Below are the code and all the weights of a small trained network. Each question names an input and a class and asks about switching units off, where a switched-off unit gives its printed mean instead of its output.

import numpy as np


def w(rows, s, z=0):
    codes = np.array(rows[::2]) - 128.0
    scale = np.full(codes.shape[1], s)
    scale[-1] = z or s
    return codes * scale


def norm(h):
    return h / np.sqrt((h * h).mean(-1, keepdims=True) + 1e-5)


def f(y):
    return np.maximum(y, 0)


def log_softmax(a):
    a = a - a.max(-1, keepdims=True)
    return a - np.log(np.exp(a).sum(-1, keepdims=True))


def net(x, mask):
    res = np.array(x, float).reshape(1, 2) / 4 @ E
    u = 0
    for l in range(3):
        y = f(norm(res) @ A[l][:, :-1].T + A[l][:, -1])
        res = res + np.where(mask[u : u + 7], y, B[l][:, -1]) @ B[l][:, :-1]
        u += 7
    return log_softmax(norm(res)[-1] @ U[:, :-1].T + U[:, -1])


A, B = {}, {}
E = w([
[212,136,78,1,173],'x0',
[15,108,112,134,179],'x1',
],0.0081)
A[0] = w([
[229,144,174,92,127,123],'L0N1',
[172,127,10,160,144,135],'L0N2',
[169,143,176,100,69,255],'L0N3',
[208,182,107,102,22,68],'L0N4',
[143,94,185,166,112,190],'L0N5',
[153,204,174,86,93,73],'L0N6',
[186,129,127,98,142,188],'L0N7',
],0.011,0.006)
B[0] = w([
[178,37,203,197,226,236],'L0N1',
[196,153,173,178,130,175],'L0N2',
[84,49,102,123,151,254],'L0N3',
[140,101,196,225,177,225],'L0N4',
[99,151,110,44,190,213],'L0N5',
[178,107,255,238,163,165],'L0N6',
[152,97,133,75,124,226],'L0N7',
],0.0085,0.0075)
A[1] = w([
[14,167,138,122,175,33],'L1N1',
[26,90,147,68,181,82],'L1N2',
[129,201,153,42,82,93],'L1N3',
[203,129,156,93,157,166],'L1N4',
[2,153,190,141,141,35],'L1N5',
[142,177,100,188,151,1],'L1N6',
[95,80,121,159,177,42],'L1N7',
],0.0077,0.0018)
B[1] = w([
[115,85,187,158,188,236],'L1N1',
[116,69,159,105,49,254],'L1N2',
[17,142,123,177,11,133],'L1N3',
[40,103,116,97,222,198],'L1N4',
[117,253,221,160,105,244],'L1N5',
[60,140,65,173,236,128],'L1N6',
[121,96,140,79,56,214],'L1N7',
],0.0067,0.0068)
A[2] = w([
[119,118,50,70,97,26],'L2N1',
[56,112,183,151,168,220],'L2N2',
[105,77,131,83,161,141],'L2N3',
[87,100,148,179,46,115],'L2N4',
[106,124,144,102,197,8],'L2N5',
[117,157,90,139,133,35],'L2N6',
[7,122,107,92,129,250],'L2N7',
],0.014,0.0011)
B[2] = w([
[109,130,153,208,90,138],'L2N1',
[140,160,67,65,158,250],'L2N2',
[110,160,101,156,2,186],'L2N3',
[73,202,128,78,170,185],'L2N4',
[184,169,106,133,93,175],'L2N5',
[56,89,145,70,102,128],'L2N6',
[157,126,178,206,215,201],'L2N7',
],0.0089,0.015)
U = w([
[43,107,125,143,66,63],'0',
[200,4,184,148,227,181],'1',
[89,85,131,114,90,27],'2',
[75,76,82,119,106,1],'3',
[204,121,41,64,57,138],'4',
[155,208,100,226,65,137],'5',
[46,216,186,105,230,190],'6',
[97,127,97,85,110,9],'7',
],0.016,0.0098)

Each question gives the input, the list of numbers given to net, and the class t.
The units are the neurons (one row each of A and B). Each row of codes is followed by its name. A weight is (code - 128) times the scale printed after its matrix; where a second scale follows, it is the last column's (A, B and U).
mask holds one flag per neuron, layer by layer. A switched-off neuron (its flag False) gives its mean, the last column of its row in B, instead of its output. The means were averaged over made-up inputs and are rounded, as every weight is.
A unit's drop is (log p(t) with every unit on - log p(t) with that unit switched off) / (log p(t) with every unit on - log p(t) with every unit switched off).
unit that matters most: the unit with the biggest drop
k most important neurons: the k neurons with the biggest drops, biggest first
k most important neurons of layer l: the k neurons of layer l with the biggest drops, biggest first
drop when u is switched off: that unit's drop, to one decimal
input [7,3], class 4: unit that matters most -> L2N3
input [5,7], class 5: 2 most important neurons -> (L2N3; L0N1)
input [8,2], class 4: 3 most important neurons of layer 2 -> (L2N7; L2N3; L2N5)
input [5,1], class 4: 2 most important neurons -> (L2N7; L2N3)
input [3,3], class 5: 2 most important neurons -> (L0N1; L2N3)
input [2,3], class 5: 3 most important neurons -> (L2N3; L1N5; L0N1)
input [0,0], class 0: 3 most important neurons -> (L1N5; L0N4; L0N1)
input [4,4], class 5: 2 most important neurons -> (L0N1; L2N3)
input [5,4], class 5: 3 most important neurons -> (L0N1; L0N4; L2N3)
input [3,5], class 5: 2 most important neurons -> (L2N3; L0N4)
input [6,4], class 4: 2 most important neurons -> (L2N3; L0N2)
input [4,3], class 5: 4 most important neurons of layer 0 -> (L0N1; L0N4; L0N6; L0N3)
input [5,5], class 5: drop when L2N3 is switched off -> 0.2
input [3,4], class 5: drop when L0N1 is switched off -> 0.3
input [6,6], class 5: drop when L2N3 is switched off -> 0.3
input [4,5], class 5: drop when L0N1 is switched off -> 0.4
input [5,6], class 5: most important neuron of layer 2 -> (L2N3)
